Below is a small trained network, with its code and all its weights. Each question gives an input and a class and asks what happens when units are switched off, that is, made to give their printed mean instead of their output.

import numpy as np


def w(rows, s, z=0):
    codes = np.array(rows[::2]) - 128.0
    scale = np.full(codes.shape[1], s)
    scale[-1] = z or s
    return codes * scale


def norm(h):
    return h / np.sqrt((h * h).mean(-1, keepdims=True) + 1e-5)


def f(y):
    return np.maximum(y, 0)


def log_softmax(a):
    a = a - a.max(-1, keepdims=True)
    return a - np.log(np.exp(a).sum(-1, keepdims=True))


def net(x, mask):
    res = np.array(x, float).reshape(1, 7) / 4 @ E
    u = 0
    for l in range(3):
        y = f(norm(res) @ A[l][:, :-1].T + A[l][:, -1])
        res = res + np.where(mask[u : u + 6], y, B[l][:, -1]) @ B[l][:, :-1]
        u += 6
    return log_softmax(norm(res)[-1] @ U[:, :-1].T + U[:, -1])


A, B = {}, {}
E = w([
[100,114,80,134,119,68,125,122,92],'x0',
[74,85,172,192,93,89,86,125,214],'x1',
[151,133,150,139,76,185,109,80,119],'x2',
[145,247,131,185,109,169,185,64,126],'x3',
[111,128,92,169,106,180,196,76,150],'x4',
[144,186,39,94,101,71,88,136,159],'x5',
[161,97,193,32,128,186,204,97,109],'x6',
],0.011)
A[0] = w([
[137,219,168,144,105,99,74,136,154,62],'0.n1',
[135,122,167,114,160,122,102,156,150,3],'0.n2',
[162,111,74,117,102,175,41,156,83,55],'0.n3',
[88,100,86,107,142,103,184,151,255,131],'0.n4',
[88,56,87,168,162,106,165,114,92,31],'0.n5',
[136,170,91,52,155,80,196,110,107,117],'0.n6',
],0.017,0.004)
B[0] = w([
[154,118,148,145,184,97,29,72,75,210],'0.n1',
[126,95,120,153,105,185,190,174,120,161],'0.n2',
[103,134,112,137,240,100,128,96,116,194],'0.n3',
[49,137,137,104,217,107,44,84,133,218],'0.n4',
[67,111,130,126,147,89,97,90,72,185],'0.n5',
[251,147,106,110,183,100,136,127,103,254],'0.n6',
],0.011,0.0091)
A[1] = w([
[168,65,166,89,4,142,125,181,185,13],'1.n1',
[145,141,197,141,143,160,93,106,198,93],'1.n2',
[97,116,170,201,104,156,196,134,120,58],'1.n3',
[99,9,86,103,135,130,152,171,125,83],'1.n4',
[119,170,31,217,79,69,63,100,188,124],'1.n5',
[52,52,176,35,72,163,109,138,134,3],'1.n6',
],0.016,0.0018)
B[1] = w([
[202,28,145,72,55,71,170,141,230,153],'1.n1',
[217,131,100,85,215,84,145,125,135,217],'1.n2',
[55,121,137,123,102,206,109,117,8,177],'1.n3',
[88,144,148,142,180,158,77,144,94,215],'1.n4',
[55,201,187,204,142,108,177,145,250,254],'1.n5',
[115,140,182,210,107,47,186,123,237,220],'1.n6',
],0.014,0.0079)
A[2] = w([
[108,139,104,112,115,82,126,250,126,4],'2.n1',
[152,202,135,102,101,193,201,104,154,156],'2.n2',
[184,137,82,129,91,116,83,161,97,2],'2.n3',
[80,79,43,38,104,116,121,134,128,85],'2.n4',
[142,156,135,73,136,160,71,154,195,73],'2.n5',
[136,163,40,171,103,94,67,111,169,34],'2.n6',
],0.024,0.0027)
B[2] = w([
[194,209,72,127,127,248,139,64,84,157],'2.n1',
[222,184,14,121,115,167,165,128,135,254],'2.n2',
[31,80,163,90,114,193,107,160,122,161],'2.n3',
[201,112,254,86,151,54,35,207,83,144],'2.n4',
[37,91,87,201,98,4,143,71,8,181],'2.n5',
[127,107,97,187,17,238,215,124,183,229],'2.n6',
],0.011,0.0097)
U = w([
[83,88,148,117,53,219,161,127,69,38],'0',
[210,160,73,117,114,195,215,127,110,211],'1',
[162,51,171,91,68,106,187,163,204,50],'2',
[32,123,146,214,144,84,110,129,186,199],'3',
[132,101,127,84,200,84,89,149,58,152],'4',
[98,88,106,55,9,164,78,198,151,3],'5',
],0.015,0.0052)

Each question gives the input, the list of numbers given to net, and the class t.
The units are the neurons (one row each of A and B). Each row of codes is followed by its name. A weight is (code - 128) times the scale printed after its matrix; where a second scale follows, it is the last column's (A, B and U).
mask holds one flag per neuron, layer by layer. A switched-off neuron (its flag False) gives its mean, the last column of its row in B, instead of its output. The means were averaged over made-up inputs and are rounded, as every weight is.
A unit's drop is (log p(t) with every unit on - log p(t) with that unit switched off) / (log p(t) with every unit on - log p(t) with every unit switched off).
The circuit of an input: a set's keep is (log p(t) with only the set's units on - log p(t) with every unit switched off) / (log p(t) with every unit on - log p(t) with every unit switched off). Starting from the 12 units with the biggest drops (on a tie, the unit counted first), units are removed one at a time, each time the one whose removal leaves the highest keep (on an exact tie, the one counted first), for as long as the keep stays at least 0.8.
circuit, biggest first: the units of the circuit, biggest drop first
k most important neurons: the k neurons with the biggest drops, biggest first
top k neurons in layer l: the k neurons of layer l with the biggest drops, biggest first
drop when u is switched off: that unit's drop, to one decimal
input [7,-1,-7,-3,6,0,-1], class 4: circuit, biggest first -> [1.n6, 2.n4]
input [0,5,6,8,4,-4,-3], class 1: 3 most important neurons -> [2.n2, 1.n2, 0.n4]
input [-8,0,-6,-7,5,-2,8], class 3: 3 most important neurons -> [1.n6, 0.n4, 1.n4]
input [1,2,-6,-2,-8,-5,5], class 2: top 3 neurons in layer 0 -> [0.n4, 0.n3, 0.n1]
input [2,5,6,2,-8,3,4], class 4: most important neuron -> [0.n1]
input [-5,-1,-2,3,7,-8,0], class 0: 2 most important neurons -> [1.n3, 0.n6]
input [-8,-3,1,-8,3,1,2], class 3: 3 most important neurons -> [0.n6, 1.n6, 0.n1]
input [8,3,5,6,5,-3,6], class 0: circuit, biggest first -> [1.n3, 0.n6]
input [-8,-1,-6,-6,-6,1,1], class 3: 3 most important neurons -> [0.n6, 1.n6, 0.n2]
input [6,-1,-5,1,5,6,7], class 4: top 2 neurons in layer 1 -> [1.n5, 1.n6]
input [3,-4,-6,-2,5,-6,-5], class 4: 2 most important neurons -> [1.n5, 1.n6]
input [-3,0,3,-7,-3,-5,3], class 2: top 3 neurons in layer 1 -> [1.n1, 1.n6, 1.n5]
input [1,5,-1,3,3,0,7], class 2: 4 most important neurons -> [0.n4, 0.n6, 1.n6, 0.n1]
input [3,8,-6,3,-8,-5,1], class 4: top 2 neurons in layer 1 -> [1.n5, 1.n2]
input [-6,-7,-2,-5,-5,8,-5], class 1: circuit, biggest first -> [2.n6]
input [1,-6,3,-7,5,-2,-4], class 4: top 2 neurons in layer 1 -> [1.n5, 1.n6]
input [-2,-6,7,3,0,1,-7], class 3: top 3 neurons in layer 0 -> [0.n1, 0.n6, 0.n3]
input [-5,-2,5,-4,-1,0,5], class 2: top 2 neurons in layer 1 -> [1.n6, 1.n1]
input [2,2,5,-4,-4,0,7], class 2: top 2 neurons in layer 1 -> [1.n1, 1.n5]
input [8,3,7,4,-8,-8,6], class 2: top 2 neurons in layer 1 -> [1.n6, 1.n1]
input [5,-5,3,-2,8,-2,-2], class 4: top neuron in layer 0 -> [0.n5]
input [-5,6,5,1,-3,-2,3], class 2: drop when 0.n4 is switched off -> 0.1
input [3,2,-3,2,-3,7,8], class 4: drop when 0.n4 is switched off -> 0.1
input [-6,-8,5,-8,8,-2,-4], class 4: drop when 2.n2 is switched off -> 0.0
